Below is a small trained network, with its code and all its weights. Each question gives an input and a target symbol and asks what happens when units are switched off, that is, made to give their printed mean instead of their output.

import numpy as np


def w(rows, s, z=0):
    codes = np.array(rows[::2]) - 128.0
    scale = np.full(codes.shape[1], s)
    scale[-1] = z or s
    return codes * scale


def norm(h):
    return h / np.sqrt((h * h).mean(-1, keepdims=True) + 1e-5)


def f(y):
    return np.maximum(y, 0)


def softmax(a):
    e = np.exp(a - a.max(-1, keepdims=True))
    return e / e.sum(-1, keepdims=True)


def log_softmax(a):
    a = a - a.max(-1, keepdims=True)
    return a - np.log(np.exp(a).sum(-1, keepdims=True))


def net(x, mask):
    ids = ['ΓΘδηλπσφω'.index(c) for c in x.split()]
    T = len(ids)
    res = E[ids] + P[:T]
    u = 0
    for l in range(2):
        q, k, v = (norm(res) @ M[l].T for M in (Q, K, V))
        z = softmax(np.where(np.tri(T) > 0, q @ k.T / 2**0.5, -1e9)) @ v
        res = res + np.where(mask[u], z, O[l][:, -1]) @ O[l][:, :-1]
        u += 1
        y = f(norm(res) @ A[l][:, :-1].T + A[l][:, -1])
        res = res + np.where(mask[u : u + 8], y, B[l][:, -1]) @ B[l][:, :-1]
        u += 8
    return log_softmax(norm(res)[-1] @ U[:, :-1].T + U[:, -1])


Q, K, V, O, A, B = {}, {}, {}, {}, {}, {}
E = w([
[90,118,157,127],'Γ',
[138,161,49,115],'Θ',
[78,108,158,130],'δ',
[147,114,155,189],'η',
[125,190,148,134],'λ',
[33,113,171,131],'π',
[192,184,140,127],'σ',
[82,92,70,60],'φ',
[4,106,131,115],'ω',
],0.013)
P = w([
[113,13,254,143],'0',
[99,148,92,122],'1',
[105,147,92,125],'2',
[109,149,100,127],'3',
[107,147,98,126],'4',
[111,149,102,128],'5',
[102,147,90,126],'6',
[104,147,108,126],'7',
[105,145,107,129],'8',
[99,143,101,127],'9',
[106,153,104,126],'10',
[108,156,117,128],'11',
],0.0068)
Q[0] = w([
[203,10,146,123],'L0H0',
[193,79,175,108],'L0H0',
],0.014)
K[0] = w([
[73,230,116,6],'L0H0',
[104,166,116,92],'L0H0',
],0.014)
V[0] = w([
[120,95,161,64],'L0H0',
[132,26,2,161],'L0H0',
],0.008)
O[0] = w([
[254,117,178,33,241],'L0H0',
[158,40,76,177,4],'L0H0',
],0.0049,0.00047)
A[0] = w([
[121,125,25,98,3],'L0N0',
[62,155,130,250,166],'L0N1',
[96,33,100,84,17],'L0N2',
[70,244,104,252,173],'L0N3',
[132,170,130,198,247],'L0N4',
[255,140,74,210,66],'L0N5',
[83,62,215,60,214],'L0N6',
[70,159,69,67,128],'L0N7',
],0.0083,0.0029)
B[0] = w([
[104,190,210,201,154],'L0N0',
[243,158,63,236,210],'L0N1',
[36,132,69,151,151],'L0N2',
[187,37,56,141,255],'L0N3',
[104,99,1,196,197],'L0N4',
[23,25,82,141,168],'L0N5',
[183,172,39,149,193],'L0N6',
[235,79,185,210,196],'L0N7',
],0.0061,0.008)
Q[1] = w([
[79,107,155,136],'L1H0',
[184,168,5,161],'L1H0',
],0.012)
K[1] = w([
[120,151,80,183],'L1H0',
[2,53,227,31],'L1H0',
],0.0073)
V[1] = w([
[154,204,76,6],'L1H0',
[81,209,98,133],'L1H0',
],0.013)
O[1] = w([
[150,140,76,60,2],'L1H0',
[240,2,157,49,93],'L1H0',
],0.0092,0.0054)
A[1] = w([
[198,121,23,43,142],'L1N0',
[48,196,79,247,246],'L1N1',
[121,170,225,101,173],'L1N2',
[74,130,241,125,167],'L1N3',
[211,4,180,111,158],'L1N4',
[254,199,174,135,119],'L1N5',
[174,53,164,10,2],'L1N6',
[58,228,184,138,80],'L1N7',
],0.0093,0.0043)
B[1] = w([
[165,152,141,203,176],'L1N0',
[150,96,112,67,247],'L1N1',
[137,127,1,213,133],'L1N2',
[168,203,182,165,137],'L1N3',
[75,108,220,33,167],'L1N4',
[80,106,108,159,150],'L1N5',
[211,164,157,46,145],'L1N6',
[117,99,211,16,143],'L1N7',
],0.009,0.015)
U = w([
[70,194,98,17,105],'Γ',
[19,47,98,134,114],'Θ',
[35,235,178,136,254],'δ',
[116,127,142,149,34],'η',
[218,154,182,45,181],'λ',
[123,151,245,216,94],'π',
[201,223,120,193,39],'σ',
[122,154,28,54,41],'φ',
[78,45,229,104,157],'ω',
],0.011,0.0027)

Each question gives the input, a string of symbols that net reads in full, and the target symbol t.
The units are the heads (2 rows each of Q, K, V and O) and the neurons (one row each of A and B). Each row of codes is followed by its name. A weight is (code - 128) times the scale printed after its matrix; where a second scale follows, it is the last column's (O, A, B and U).
mask holds one flag per unit, layer by layer, with each layer's heads first. A switched-off unit (its flag False) gives its mean, the last column of its rows in O or B, instead of its output. The means were averaged over made-up inputs and are rounded, as every weight is.
A unit's drop is (log p(t) with every unit on - log p(t) with that unit switched off) / (log p(t) with every unit on - log p(t) with every unit switched off).
The circuit of an input: a set's keep is (log p(t) with only the set's units on - log p(t) with every unit switched off) / (log p(t) with every unit on - log p(t) with every unit switched off). Starting from the 12 units with the biggest drops (on a tie, the unit counted first), units are removed one at a time, each time the one whose removal leaves the highest keep (on an exact tie, the one counted first), for as long as the keep stays at least 0.8.
units of the circuit, in order: the units of the circuit, biggest drop first
most important unit: the unit with the biggest drop
k most important neurons: the k neurons with the biggest drops, biggest first
k most important neurons of layer l: the k neurons of layer l with the biggest drops, biggest first
input ω λ Θ λ δ Θ Θ λ λ π λ, target ω: 4 most important neurons of layer 0 => [L0N6 L0N7 L0N3 L0N2]
input φ ω ω φ λ Γ η η π, target φ: most important unit => L0N1
input δ ω Θ λ, target δ: 3 most important neurons => [L0N1 L0N4 L0N7]
input π Γ λ Γ φ π φ, target π: units of the circuit, in order => [L1H0 L0N7]
input π Θ λ δ ω Θ λ Θ σ δ λ δ, target π: 2 most important neurons => [L0N6 L0N3]
input λ λ Θ Θ λ ω λ, target λ: units of the circuit, in order => [L0H0 L1H0]
input δ ω δ, target δ: 2 most important neurons => [L0N1 L0N4]
input λ λ λ ω Θ, target λ: units of the circuit, in order => [L1H0 L0H0]
input ω λ λ ω π ω λ λ Θ π φ, target ω: 2 most important neurons => [L0N3 L0N2]
input δ φ δ ω Θ, target δ: 4 most important neurons => [L0N4 L0N1 L0N7 L0N3]
input λ Γ Γ Θ σ λ δ π λ, target λ: units of the circuit, in order => [L0H0 L1H0 L0N6]
input π δ δ, target π: 3 most important neurons => [L0N3 L0N6 L0N7]
input π Θ η σ φ, target ω: 3 most important neurons of layer 0 => [L0N3 L0N2 L0N1]
input Γ λ λ λ ω ω λ φ ω λ σ, target Γ: 2 most important neurons of layer 0 => [L0N4 L0N1]
input λ Θ σ λ σ δ π ω δ φ σ, target λ: 3 most important neurons of layer 0 => [L0N3 L0N6 L0N1]
input π Θ Θ, target π: units of the circuit, in order => [L1H0 L0N3]
input Γ ω σ, target Γ: 4 most important neurons => [L0N4 L0N7 L0N1 L0N5]
input Γ ω Θ λ δ λ δ δ π π φ, target Γ: most important unit => L0H0
input ω Θ π δ λ Θ λ Θ σ, target ω: 3 most important neurons => [L0N3 L0N6 L0N2]
input ω λ φ λ, target ω: 4 most important neurons => [L0N6 L0N3 L0N2 L1N4]
input ω σ λ Θ Θ δ Θ Θ, target ω: 3 most important neurons => [L0N3 L0N6 L0N2]
input λ Θ ω ω Θ π δ φ, target λ: 2 most important neurons => [L0N6 L0N3]
input δ σ λ Θ Θ λ π λ ω σ, target δ: 4 most important neurons => [L0N1 L0N4 L0N3 L0N6]
input σ Θ λ λ Γ ω λ δ, target σ: 3 most important neurons of layer 0 => [L0N6 L0N3 L0N7]
input Γ φ λ, target Γ: 4 most important neurons of layer 0 => [L0N7 L0N1 L0N5 L0N4]
input δ π λ λ Γ, target δ: 2 most important neurons => [L0N1 L0N6]
input δ δ φ σ Θ Γ Γ φ λ σ, target δ: 4 most important neurons => [L0N7 L0N1 L0N4 L0N3]
input φ λ δ, target φ: most important neuron of layer 0 => [L0N6]
input λ Θ π δ δ λ δ φ π, target λ: most important neuron of layer 0 => [L0N3]
input δ δ λ δ ω Θ λ δ π, target δ: 3 most important neurons of layer 0 => [L0N1 L0N4 L0N6]
